(in the rows, 128 means zero)
Each row of numbers stands for one object and depends on some of the facts below. Use the named rows to name the rest.

Named rows:
droplim: [130 118 109  98 139 125 141 169  99 150 100 117 108  90 137 135 142 123
 119  92 125 152 150  72 159  99 171]
kliflidram: [112 115 112 165 145 172 140 115  99 111 140 121 153 112 134 152 144  91
 139 120 121 128 103 127 125 142 130]
pemas: [110 132 122 144 142 162 137 122 118 112 152 119 162 131 116 143 152 102
 141 130 125 138 102 147 125 136 139]
bruzes: [118  85  86 176 171 145 146 167  86 161 122  82 182 117 113 152 166 117
 170 149 134 173 118 138 154 147 118]
klarol: [118 105  97 148 138 123 141 137  95 164 105 116 157 108 148 162 145 126
 132 117 152 148 158  97 126 126 130]
trudram: [132  74 124 141 113 153 137 131 128 157 127 147 165 125 120 132 147 108
 116  93 109 106 171 174 113  98 102]
stostin: [158 135 133 141 180  90 142  85 153 116  80 117  40 115 104  94 114 107
 123  91 134 123  36 137 125 144 157]
stazok: [132 204 194 105 135  87 170 135  87 170  64 125  78 129  96 114  74  85
  83 132 114 145 162 196 131 143 138]
stonir: [112 196 191 121 121 124 157 111 130 143 106 125  93 165 133 134  98  64
  77  88 100 117 146 211 105 141 118]
mader: [123 112 113 128 143 118 118 155 157 129 141 130 121 144 132 131 147 165
 143 152 144 165  95 106 126 119 134]
vibrul: [133  92 119 158 108 114 118 148 122  99 148 111  83 151 129 125 104 159
 130 187 121  98 124  92 129 139 143]
klokel: [113 103 109 145 144 146 122 122 139 127 129 112 123 149 161 149 133 126
 145 120 131 134  99 116 127 130 144]
trigul: [139 164 105 101 145  90 115 179 142 151 126 107 149 132 110 110 135 165
 136 164 157 206 117  80 140 141  93]
vadrek: [101 152 199  48 121 179 126  63 126 137  68 122 166 149 138 107  24 139
 123  86  76  90 157 205 139 138 139]
voskon: [101 159 191 116 119 168 151 158  83 133 142 183 137  96 107 144 130 118
 107 176 113 146 145 218 141 108 113]
trupli: [128  98 115 131 120 126 127 133 116 117 131 143 112  96 154 143 152 139
 119 106 129 110 127 111 143 121  96]
plumedrem: [133 122 117 140 120 145 129 106 132 131 131 139 147 120 142 138 128 102
 113  87 123 111 151 120 107 122 129]

There are 4 kinds of fact about the objects: α, ζ, μ, ξ.
logur μ:drase ξ:pemas
digrok ζ:liti ξ:skeral
popo ζ:dusiflol μ:vikar,fote ξ:boklor
stazok α:plebar,tristi,mader μ:zisotis ξ:moplun
lapam α:dolen,moplun,lebu ζ:grezam μ:keruklam ξ:gebre
plese α:klemos,suskik,bostak ζ:mader ξ:trinun
vikar α:kliflidram,klustok ζ:rubre μ:fote ξ:doplil
mokla α:tastim,trotu ζ:fuda μ:skefuplo ξ:deso
gradri ζ:refli μ:flavenis ξ:popo
tesus ζ:mokla μ:vadrek,fote,klutrom,vegrak ξ:deso
skivaflam μ:nobes
drudazu ζ:kibus ξ:kliflidram
vubrum μ:rusa ξ:trinun
bruzes α:tolin,laflor,fluto,tesus,nudrom ζ:klarol ξ:boklor
griruk ζ:silor μ:keruklam ξ:skeral
nudrom μ:rimo,mader ξ:tastim
bagra α:madrar,klustok ζ:klimil μ:flotrudrim ξ:popo
beplil ζ:fizok μ:kliflidram,klutrom ξ:moplun
pluzupas ζ:grudran μ:keruklam,figrul ξ:pegru
droplim α:besik ζ:klustok μ:gridral,pinas ξ:kliflidram
keruklam ζ:segin ξ:bruzes
kedan μ:tastim,fote,figrul
trotu ζ:trobran ξ:kufluplol
laflor ζ:trinun μ:pakel ξ:skeral
skaskor ζ:suskik μ:kapar,nobes ξ:skiskul
refli ζ:pinas μ:klemos,stazok ξ:popo
rimo ζ:kliflidram ξ:pemas
skasos μ:popo,pinas,flotrudrim ξ:pegru
vokle ξ:bruzes
tade ζ:zogun ξ:deso
silor ζ:laflor ξ:skeral
vegrak ζ:bostak μ:flavenis ξ:popo
bilemi ζ:livil ξ:tesus
numo ζ:gado ξ:bruzes
salal ζ:toklus μ:trupli,nudrom ξ:tesus
pegru ζ:voskon ξ:skeral
flavin ζ:kloflur ξ:tesus
lebu μ:vikar,stazok
kufluplol α:pinas,figrul,digrok ζ:voskas ξ:skivaflam
bravol ζ:rusa μ:fote,drase,nobes,tagros ξ:puvu
liti ζ:pegru ξ:skeral
tesko ζ:nopun ξ:doplil
gebre μ:kelek,keruklam
folim α:deso ζ:klokel ξ:doplil
flapimos ζ:plotram μ:pegru ξ:skiskul
tristi ζ:drudazu μ:kliflidram,folim ξ:kliflidram
stosus ζ:skamun ξ:bropomu
kelek ζ:figrul μ:keruklam,nobes ξ:voskon
kliflidram ζ:libo ξ:pemas
klimil ζ:zuskolis ξ:popo
grudran ζ:klupe ξ:pegru
stigo ξ:puvu
dolen ζ:skivuflur μ:keruklam ξ:voskon
trobran ζ:vograzo ξ:kufluplol
klarol α:gripefem ζ:popo ξ:boklor
flavenis ζ:vubis μ:keruklam ξ:skivaflam
vadrek ξ:brabrel
vubis μ:keruklam,skefuplo,nobes ξ:skivaflam
sizok ζ:flapimos μ:trupum,folim ξ:skiskul
tastim ζ:digrok μ:bruzes,figrul ξ:skeral
depi α:vadrek,mimem,trudram,skivaflam,nopun ζ:stostin μ:zisotis ξ:moplun
zuskolis ζ:vegrak μ:keruklam,vubis ξ:popo
stadil ζ:folim ξ:doplil
voskon μ:pakel ξ:skeral
gripefem ζ:bukis μ:vadrek,nobes ξ:brabrel
sete ζ:plebar ξ:gopak
vopi ζ:tidok ξ:tastim
bostak ξ:popo
klutrom α:silor,liti,besik,klimil ζ:trotu ξ:kufluplol
brabrel ζ:besik ξ:kedan
stebril ζ:vadrek μ:keruklam ξ:brabrel
guzi ζ:moplun μ:bukis ξ:kedan
puvu ζ:tade ξ:deso
kapar ζ:stopi ξ:bruzes
dostasu α:vadrek,moplun ζ:bruzes ξ:boklor
drodomam α:palem ζ:plidofin ξ:gebre
trupli ζ:vubrum μ:rimo,gratru,treskabrem ξ:trinun
pizin ζ:klemos ξ:kedan
zogi α:kelek,popo,puvu,numo,moplun ζ:palem ξ:gopak
voskas ζ:flavenis μ:keruklam,madrar,zisotis ξ:skivaflam
kibus ζ:droplim μ:tolin ξ:kliflidram
deso μ:vikar,tolin
grezam ζ:drodomam ξ:gebre
gapler ζ:kelek ξ:voskon
moplun ζ:pizin ξ:kedan
plebar ζ:zogi μ:pinas ξ:gopak
tidok ζ:nudrom μ:vikar,fote ξ:tastim
leser ζ:depi μ:fote,vubis ξ:moplun
plumedrem ξ:gebre
gigruk α:klemos,gapler,keruklam,gridral,drase,vubrum ζ:drase μ:klarol ξ:moplun
zevuk ζ:vibrul μ:keruklam,voskon ξ:lebu
dusiflol μ:fote ξ:boklor
trudram ζ:numo ξ:bruzes
klemos ζ:leskos μ:keruklam,nobes ξ:kedan
nevulo ζ:dostasu ξ:boklor
besik ζ:madrar μ:vadrek ξ:kedan
tagros ζ:trupli ξ:trinun
stigrar ζ:bagra ξ:popo
bukis ζ:veruk ξ:brabrel
zisotis ζ:bravol μ:keruklam ξ:puvu
libo α:tastim,keruklam,griruk,rubre,pemas,mader ζ:mimem ξ:pemas
klustok μ:keruklam ξ:kliflidram
nobes α:voskon,skaskor,flodrofim ζ:klutrom μ:keruklam ξ:kufluplol
klupe α:trupum,rimo,silor,palem,grezam,trople ζ:skasos ξ:pegru
zogun α:liti,zevuk,gebre,vopi,rubre,mader,pizin,tesko ξ:deso
vogu ζ:brilegri ξ:tesus
mader ζ:tagros μ:lapam ξ:trinun
leskos μ:vubis,flavenis ξ:kedan
rusa ζ:stigo μ:figrul ξ:puvu
kloflur μ:keruklam,fote,klustok ξ:tesus
nopun ζ:vikar ξ:doplil
boklor α:guzi,liti,skivuflur,voskon,gopak μ:kinum,pluzupas
flotrudrim α:sete,nikan,bostak,laflor,nevulo μ:vubis ξ:besik
dripa ζ:vopi μ:gado ξ:tastim
stonir ζ:stazok ξ:moplun
gratru ζ:fote μ:keruklam ξ:lebu
vograzo μ:trupum ξ:kufluplol
bropomu α:plebar,trotu,vadrek,fote,flavenis ζ:rodregak ξ:pemas
doplil μ:griruk ξ:lebu
figrul ζ:dolen μ:fote ξ:voskon
druskebu α:plotram,grezam,lebu ζ:flodrofim ξ:lebu
flodrofim ζ:fluto μ:grudran ξ:lebu
rodregak ζ:logur μ:rubre ξ:pemas
gado α:liti,rusa,livil ζ:vokle μ:grudran,bagra,gigruk ξ:bruzes
fizok ζ:stonir μ:plotram ξ:moplun
toklus ζ:bilemi ξ:tesus
sidin ζ:kapar μ:keruklam ξ:bruzes
dreror μ:klarol,skefuplo ξ:skiskul
vibrul ζ:gratru μ:keruklam,skefuplo ξ:lebu
skamun ζ:tegrur ξ:bropomu
stostin ζ:gigruk μ:fote ξ:moplun
padrun α:stigo,stadil,trotu,palem,besik ζ:skefuplo μ:laflor ξ:brabrel
plidofin ζ:plumedrem ξ:gebre
fote ζ:druskebu μ:zisotis ξ:lebu
tolin ζ:treskabrem μ:figrul ξ:pemas
stopi α:trupli,palem ζ:trudram μ:gigruk ξ:bruzes
skiskul α:vadrek,liti,flavin,leser,tesko,madrar,stostin μ:keruklam,laflor,vograzo,klustok
treskabrem ζ:rimo μ:keruklam,zisotis ξ:pemas
gedu μ:pluzupas ξ:bropomu
nikan ζ:gripefem ξ:brabrel
suskik ζ:vamis ξ:skiskul
pakel ζ:nobes μ:trupum ξ:kufluplol
veruk ζ:padrun ξ:brabrel
fuda ζ:kinum μ:trupum,gratru ξ:deso
trople ζ:flafur μ:kelek,nobes ξ:kufluplol
plotram ζ:skaskor μ:flodrofim ξ:skiskul
gridral ζ:brabrel ξ:kedan
madrar ζ:guzi μ:keruklam ξ:kedan
vamis ζ:dreror μ:sete ξ:skiskul
klokel ζ:tesko ξ:doplil
brilegri ζ:flavin μ:vubrum ξ:tesus
skivuflur ξ:voskon
mimem ζ:bropomu ξ:pemas
skefuplo ζ:stebril μ:keruklam ξ:brabrel
rubre ξ:doplil
drase ζ:beplil ξ:moplun
flafur ζ:pakel ξ:kufluplol
fluto ζ:doplil ξ:lebu
trinun ζ:tastim ξ:skeral
segin α:vadrek,vograzo ζ:sidin ξ:bruzes
trigul α:popo,kapar,skivuflur,bukis,nudrom ζ:zevuk μ:tolin,vubis,flavenis ξ:lebu
kinum ζ:puvu μ:madrar ξ:deso
tegrur α:stosus,fuda ζ:rutim ξ:bropomu
palem μ:treskabrem,skefuplo ξ:gopak
livil ζ:vogu μ:rubre,zisotis ξ:tesus
trupum ζ:zisotis μ:fote ξ:puvu
pinas ζ:stigrar μ:folim ξ:popo
rutim ζ:gedu μ:gigruk ξ:bropomu

Name these rows:
No name comes twice in this set of rows, the named rows included.
[127 135 110  93 139  89 127 170 114 145 106  90 126 129 124 124 133 160
 144 136 145 174 115  82 154 130 135] | mokla
[105 113 119 136 121 135 129 101 116 119 139 154 134 119 169 171 150 125
 135 111 157 106 123  99 106 126 156] | stigrar
[139 171 110 134 160 103 160 156  98 141 103  93  83 110 134 120  77  94
  73  90 130 183 123  85 137 161  89] | gigruk
[136  97 114 143 105  98 109 165 132 102 162 106 105 152 117 118 114 179
 140 208 137 111 122  89 121 135 127] | kelek
[109 101 175 132 109 155 151 137 129 173 117 163 140 144 132 151 151 114
 127 137 100 119 186 242 131 103 105] | vokle
[129 188 169 112 115 121 160 130 124 127 118 139  85 133 122 109  84  76
  60  83 103 128 134 180 114 139  95] | fizok
[141 134 190 145  98 101 129  98 107 130 110 171  87 121  94 115 112 122
 122 175 117  68 176 202 118 114 147] | kloflur
[137  86 119 146 102 109 119 154 115  88 154 102  77 146 124 120  90 168
 128 192 113  79 131  86 128 138 146] | flavenis
[155 185 125  75 130 130 107 117 102 126  89 104 123  80 143 107 128 111
 115  57  81 128 189  75 201 114 143] | padrun
[124 190 173 127 122 157 134  92 139 133 113 143 125 149 136 124  85  79
  96  92  93 124 163 175 127 135 134] | pizin
[155 169 126 101 159  75 125 119 190 112 113 108  75 155  86  67 125 127
 115 107 143 146  38 121 118 133 127] | leser

The same objects again, as new rows of numbers:
Named rows:
trinun: [132 129 128 134 133 133 129 127 125 124 128 127 130 129 134 127 133 122
 127 127 130 142 128 120 138 129 129 122 123 139 128 114 124 127 131 119
 131 120 125 134 121 122 121 129 139 128 138]
pluzupas: [114 123 134 119 115 132 115 118 120 129 143 118 129 121 132 120 140 129
 127 121 111 104 135 118 110 135 132 145 123 122 114 119 142 133 137 125
 140 146 147 134 122 118 140 136 121 129 128]
dostasu: [119 116 117 130 115 132 120 123 136 135 137 123 125 122 138 126 143 122
 130 119 118 127 130 125 125 140 138 141 125 124 120 118 131 141 134 124
 142 142 127 130 123 115 136 135 134 134 132]
flavenis: [128 124 121 136 116 128 119 121 133 126 122 126 127 129 132 126 137 120
 125 126 119 136 130 133 130 144 126 128 126 125 128 114 125 134 129 128
 126 141 132 133 126 121 123 131 139 133 125]
tesus: [111 116 129 119 111 135 115 116 119 124 137 112 137 125 120 132 133 129
 119 122 107  93 138 132 107 152 118 140 132 120 115 125 147 136 130 123
 136 146 147 131 123 127 141 142 110 130 119]
voskon: [127 142 119 128 138 113 129 147 137 135 127 152 116 132 112 126 116 136
 125 145 158 136 117 152 128 113 143 130 130 109 152 160 110 126 129 122
 118 104 106 111 148 137 142 117 125 120 119]
fizok: [144 144 124 119 143 135 140 141 124 137 132 146 120 130 125 128 103 152
 133 134 138 129 112 125 128 111 126 118 128 126 142 161 104 110 112 132
 104 134 121 125 135 141 119 114 127 128 131]
stadil: [120 123 129 120 112 131 119 120 129 130 136 119 130 123 142 116 134 126
 126 119 109 112 128 116 110 136 140 144 119 119 115 121 142 130 131 138
 143 150 147 141 128 123 141 139 123 134 129]
vegrak: [121 144 130 131 143 122 132 144 129 138 134 152 117 127 122 116 118 143
 129 138 166 139 129 145 127 105 123 126 127 110 143 153 116 127 128 123
 116  97 110 111 139 128 137 118 126 118 132]
liti: [129 144 126 128 140 120 138 145 130 133 124 146 129 137 125 128 119 130
 128 137 144 137 118 135 130 112 145 123 126 123 139 147 127 114 121 132
 130 106 113 121 152 139 140 121 132 127 134]
gridral: [129 137 137 108 105 133 126 123 128 136 130 111 129 122 165 137 124 131
 122 123  97 109 118  87 105 129 150 148 119 110 118 133 129 117 119 136
 119 160 140 147 125 123 125 133 120 137 137]
zisotis: [128 126 129 131 119 126 116 114 122 127 136 116 120 124 128 120 137 125
 132 135 119 122 133 114 121 137 135 143 125 121 122 116 129 136 150 123
 130 149 135 135 120 116 124 135 129 130 128]
nikan: [124 122 141 121 107 122 126 120 129 129 123  99 139 115 146 145 123 122
 126 125 102 103 126 100 104 134 138 146 126 105 116 137 139 135 124 130
 124 154 141 139 122 128 128 140 110 129 122]
lebu: [128 125 124 134 128 126 126 121 121 121 129 128 132 132 107 118 128 130
 126 131 131 125 134 140 130 132 121 124 130 124 128 128 131 135 136 129
 131 133 138 127 135 130 130 131 127 126 122]
vubis: [131 128 130 135 132 132 129 126 124 120 126 125 130 128 127 130 128 124
 127 125 129 140 130 125 138 132 119 120 128 138 133 117 124 127 129 121
 127 126 123 131 122 127 120 128 138 132 134]
kloflur: [126 134 128 125 139 125 124 141 132 128 124 151 123 130 104 126 118 134
 126 131 155 125 126 168 123 113 106 123 137 125 145 158 118 129 118 126
 114 106 127 106 141 139 143 115 113 114 113]
plumedrem: [133 135 134 130 141 135 141 133 120 124 125 127 134 128 129 131 122 128
 129 125 133 136 124 118 140 118 123 116 126 144 129 126 128 120 123 126
 133 117 121 132 124 131 123 123 131 129 141]

Rows to name:
No name comes twice in this set of rows, the named rows included.
[121 117 128 126 116 127 112 114 125 122 134 120 126 127 118 124 135 126
 127 124 117 115 138 135 117 143 115 134 132 124 122 117 135 140 140 126
 126 143 145 130 122 121 129 136 123 124 120] | voskas
[128 140 126 124 137 127 140 148 134 134 123 150 129 132 129 132 119 133
 126 127 137 132 116 142 130 111 131 123 128 126 140 152 126 117 110 131
 125 109 117 121 144 140 145 116 125 126 129] | flavin
[143 140 125 113 143 125 135 145 133 141 127 151 108 129 122 126 101 153
 127 138 150 133 116 138 128 111 132 124 130 122 144 164 103 117 115 134
  94 128 119 117 137 143 123 112 122 122 122] | stonir
[139 123 123 136 114 121 123 115 133 118 115 122 132 132 118 126 125 122
 124 128 117 133 131 138 131 145 120 123 132 116 125 122 123 139 132 138
 113 157 146 135 129 131 111 137 131 128 109] | besik
[135 135 128 123 145 126 136 140 122 127 127 138 135 138 119 129 130 124
 131 129 134 130 111 129 135 112 145 125 128 148 138 133 130 110 125 126
 144 108 120 122 137 138 139 117 128 131 136] | trudram
[134 124 121 137 131 135 133 125 129 126 127 125 128 126 127 137 132 120
 136 125 126 136 129 126 139 135 119 121 133 139 127 121 124 133 124 124
 132 131 119 128 121 124 120 128 137 131 135] | nobes
[130 123 116 125 128 134 121 128 139 135 130 122 124 122 141 142 143 115
 132 123 116 133 117 106 133 140 144 140 130 142 135 114 112 129 134 106
 134 131 110 125 114 116 126 120 140 137 138] | bruzes
[127 117 121 131 128 129 106 116 126 117 125 125 129 131 107 130 144 115
 127 125 122 124 130 143 131 143 116 130 136 145 136 108 126 134 144 115
 132 131 138 120 124 125 130 129 127 125 115] | sidin
[134 128 120 124 132 130 132 133 125 123 127 126 137 130 135 140 133 113
 122 124 122 135 111 111 144 136 147 125 123 145 136 118 119 123 128 107
 139 120 117 136 123 130 129 125 142 142 143] | kapar
[137 128 132 126 127 131 136 131 131 137 123 120 128 120 133 144 120 136
 134 128 118 120 123 113 122 129 119 128 135 125 127 143 119 127 119 129
 110 145 117 122 118 130 118 126 125 126 127] | flotrudrim
[120 112 124 122 115 135 126 120 125 134 143 114 131 118 135 126 137 131
 136 118 110 104 131 119 110 134 137 145 127 121 113 127 138 145 133 129
 143 155 138 134 122 118 140 135 119 131 128] | lapam
[139 134 126 135 137 135 151 138 128 134 132 134 132 125 143 132 130 128
 140 120 128 144 117 112 140 111 135 120 124 143 129 130 128 122 116 133
 138 122 112 135 125 127 124 121 140 134 148] | klutrom
[132 149 131 124 140 124 139 146 133 138 125 145 128 134 136 126 119 131
 126 136 141 136 113 125 129 108 141 123 124 122 145 148 122 107 116 137
 123 109 111 122 148 137 136 119 129 129 136] | rubre

